Below is a small trained network, with its code and all its weights. Each question gives an input and a target symbol and asks what happens when units are switched off, that is, made to give their printed mean instead of their output.

import numpy as np


def w(rows, s, z=0):
    codes = np.array(rows[::2]) - 128.0
    scale = np.full(codes.shape[1], s)
    scale[-1] = z or s
    return codes * scale


def norm(h):
    return h / np.sqrt((h * h).mean(-1, keepdims=True) + 1e-5)


def f(y):
    return np.maximum(y, 0)


def softmax(a):
    e = np.exp(a - a.max(-1, keepdims=True))
    return e / e.sum(-1, keepdims=True)


def log_softmax(a):
    a = a - a.max(-1, keepdims=True)
    return a - np.log(np.exp(a).sum(-1, keepdims=True))


def net(x, mask):
    ids = ['βγδεζθλμξπστφψω'.index(c) for c in x.split()]
    T = len(ids)
    res = E[ids] + P[:T]
    r = norm(res)
    for j in range(3):
        rows = slice(2 * j, 2 * j + 2)
        q, k, v = (r @ M[0][rows].T for M in (Q, K, V))
        z = softmax(np.where(np.tri(T) > 0, q @ k.T / 2**0.5, -1e9)) @ v
        o = O[0][rows]
        res = res + np.where(mask[j], z, o[:, -1]) @ o[:, :-1]
    y = f(norm(res) @ A[0][:, :-1].T + A[0][:, -1])
    res = res + np.where(mask[3:15], y, B[0][:, -1]) @ B[0][:, :-1]
    return log_softmax(norm(res)[-1] @ U[:, :-1].T + U[:, -1])


Q, K, V, O, A, B = {}, {}, {}, {}, {}, {}
E = w([
[143,114,157,98],'β',
[87,130,91,144],'γ',
[195,107,98,8],'δ',
[124,148,120,114],'ε',
[133,95,154,96],'ζ',
[168,119,86,81],'θ',
[75,123,73,102],'λ',
[115,57,169,121],'μ',
[163,94,154,61],'ξ',
[55,82,155,143],'π',
[149,119,70,89],'σ',
[177,113,138,82],'τ',
[101,27,157,98],'φ',
[192,25,141,186],'ψ',
[65,108,99,77],'ω',
],0.014)
P = w([
[182,192,207,183],'0',
[62,2,97,30],'1',
[84,53,70,32],'2',
[135,93,125,41],'3',
[133,98,96,95],'4',
[138,109,108,68],'5',
[129,98,117,85],'6',
[122,105,92,101],'7',
[133,126,97,95],'8',
[128,121,108,95],'9',
[135,138,97,96],'10',
[134,137,98,98],'11',
[127,135,91,99],'12',
],0.0072)
Q[0] = w([
[39,209,155,166],'h1',
[31,231,54,61],'h1',
[240,87,187,142],'h2',
[247,90,157,167],'h2',
[2,181,110,51],'h3',
[38,142,88,63],'h3',
],0.0072)
K[0] = w([
[2,185,137,93],'h1',
[69,206,217,150],'h1',
[130,50,74,74],'h2',
[144,25,72,69],'h2',
[105,231,172,224],'h3',
[139,174,162,142],'h3',
],0.0098)
V[0] = w([
[119,2,131,129],'h1',
[179,70,130,201],'h1',
[116,108,42,181],'h2',
[139,153,15,39],'h2',
[178,187,21,110],'h3',
[74,188,161,171],'h3',
],0.0095)
O[0] = w([
[235,71,171,26,238],'h1',
[217,72,126,232,116],'h1',
[111,27,106,137,100],'h2',
[62,14,70,37,254],'h2',
[61,48,33,161,153],'h3',
[55,77,254,181,56],'h3',
],0.0072,0.0048)
A[0] = w([
[124,103,149,59,54],'n1',
[177,114,100,19,169],'n2',
[141,97,170,21,103],'n3',
[225,1,61,193,150],'n4',
[189,194,107,60,33],'n5',
[180,144,190,214,44],'n6',
[157,77,86,187,119],'n7',
[111,110,128,146,44],'n8',
[73,146,165,175,196],'n9',
[149,85,172,41,138],'n10',
[149,173,131,166,22],'n11',
[140,165,83,159,2],'n12',
],0.0092,0.0064)
B[0] = w([
[124,150,142,76,152],'n1',
[170,218,93,158,246],'n2',
[121,188,57,98,195],'n3',
[139,90,254,102,189],'n4',
[192,239,88,126,147],'n5',
[227,83,42,46,134],'n6',
[117,86,235,123,137],'n7',
[56,69,225,123,128],'n8',
[93,81,217,185,146],'n9',
[108,197,83,155,201],'n10',
[149,209,201,43,129],'n11',
[177,217,192,151,128],'n12',
],0.0088,0.013)
U = w([
[161,177,133,121,100],'β',
[69,140,118,100,88],'γ',
[154,157,64,174,42],'δ',
[76,106,149,213,193],'ε',
[129,186,117,173,36],'ζ',
[125,70,62,86,88],'θ',
[129,93,67,68,144],'λ',
[139,156,97,168,68],'μ',
[165,161,129,145,43],'ξ',
[133,232,168,164,69],'π',
[10,81,98,150,211],'σ',
[99,115,46,156,128],'τ',
[166,189,97,183,41],'φ',
[230,55,189,170,254],'ψ',
[76,153,123,213,115],'ω',
],0.011,0.0064)

Each question gives the input, a string of symbols that net reads in full, and the target symbol t.
The units are the heads (2 rows each of Q, K, V and O) and the neurons (one row each of A and B). Each row of codes is followed by its name. A weight is (code - 128) times the scale printed after its matrix; where a second scale follows, it is the last column's (O, A, B and U).
mask holds one flag per unit, heads first, then neurons. A switched-off unit (its flag False) gives its mean, the last column of its rows in O or B, instead of its output. The means were averaged over made-up inputs and are rounded, as every weight is.
A unit's drop is (log p(t) with every unit on - log p(t) with that unit switched off) / (log p(t) with every unit on - log p(t) with every unit switched off).
The circuit of an input: a set's keep is (log p(t) with only the set's units on - log p(t) with every unit switched off) / (log p(t) with every unit on - log p(t) with every unit switched off). Starting from the 12 units with the biggest drops (on a tie, the unit counted first), units are removed one at a time, each time the one whose removal leaves the highest keep (on an exact tie, the one counted first), for as long as the keep stays at least 0.8.
circuit, biggest first: the units of the circuit, biggest drop first
most important unit: the unit with the biggest drop
which heads matter: for each layer, one digit per head in row order, 1 if its drop is at least 0.15 and else 0, layers parted by /
drop when u is switched off: that unit's drop, to one decimal
input β λ λ ζ ω ε ω, target π: circuit, biggest first => h2
input γ ζ ε π π λ, target ε: which heads matter => 011
input π λ λ φ γ, target ψ: which heads matter => 011
input ψ ζ σ, target ψ: circuit, biggest first => h1, n4
input β λ θ θ λ, target π: which heads matter => 010
input γ γ σ δ λ τ τ σ θ π, target ε: which heads matter => 010
input ψ λ ζ ψ π θ, target ψ: which heads matter => 100
input λ γ γ β ψ τ ε λ ψ λ ξ ε ψ, target ψ: which heads matter => 000
input ω θ ψ ψ γ φ, target ψ: which heads matter => 100
input β γ δ γ β β β γ ε, target π: circuit, biggest first => h2, h3
input β ψ λ ξ τ τ ζ λ ξ τ ε, target π: which heads matter => 111
input β π γ, target π: which heads matter => 010
input λ δ π β μ β λ ε, target σ: which heads matter => 001
input λ γ δ λ τ λ ω, target σ: which heads matter => 001
input γ β γ ζ φ δ ψ λ ε, target ε: which heads matter => 101
input λ β β π φ π θ λ ψ β π θ ψ, target ψ: circuit, biggest first => n4
input λ ψ λ φ δ λ ε β β ψ γ, target σ: which heads matter => 000
input μ μ γ γ ψ γ β λ π ζ γ μ, target ψ: drop when h1 is switched off => 1.4
input λ λ β β β π, target σ: drop when h3 is switched off => 0.6
input ψ λ β, target ψ: most important unit => h1
input π σ π ψ γ λ π, target ψ: drop when h3 is switched off => 0.2
